E: [ 28.8  39.4  -1.6 -39.9 -22.6 -67.2 -40.5  41.4  -0.1  26.5 -16.8  29.4
  49.5  75.4 -37.7 -11.8 -24.5  88.1   4.3]
H: [ 68.3  64.6 -32.6 -10.0 -11.9 -59.2 -28.5 -12.8  36.4  -0.6  25.2 -53.7
 -73.8  67.4 -20.5 -37.1  -4.6 -15.5  21.0]
T: [-36.2 -10.4 -74.4 -26.3 -13.3   8.1  31.3  24.0 -25.7  16.8 -17.9 -21.4
  28.4  -5.8  50.9  -5.7  62.2  12.5  22.5]
Z: [ 10.0 -22.2 -59.4  32.8 -53.8 -19.5 -47.5  38.0 -14.9  39.7 -42.0 -14.4
  34.5  -0.9 -45.0 -12.1  28.8 -37.0 -42.7]
L: [ 57.0   7.1  38.8  26.7  78.8  31.0 -57.5 -52.9  26.2  22.9  16.3 -87.6
 -42.1   2.1 -66.7 -39.9 -57.4  16.7 -40.2]
key -> tag
[-13.3] -> Q_518
[-13.4] -> Q_696
[12.5] -> Q_325
[16.7] -> Q_36
[12.4] -> Q_596
[88.1] -> Q_861
[88.2] -> Q_415
[-37.0] -> Q_364
[-15.5] -> Q_299
key T 18: 	Q_325
find: [ 68.3  64.6 -32.6 -10.0 -11.9 -59.2 -28.5 -12.8  36.4  -0.6  25.2 -53.7
 -73.8  67.4 -20.5 -37.1  -4.6 -15.5  21.0]	H
find: [ 57.0   7.1  38.8  26.7  78.8  31.0 -57.5 -52.9  26.2  22.9  16.3 -87.6
 -42.1   2.1 -66.7 -39.9 -57.4  16.7 -40.2]	L
find: [-36.2 -10.4 -74.4 -26.3 -13.3   8.1  31.3  24.0 -25.7  16.8 -17.9 -21.4
  28.4  -5.8  50.9  -5.7  62.2  12.5  22.5]	T

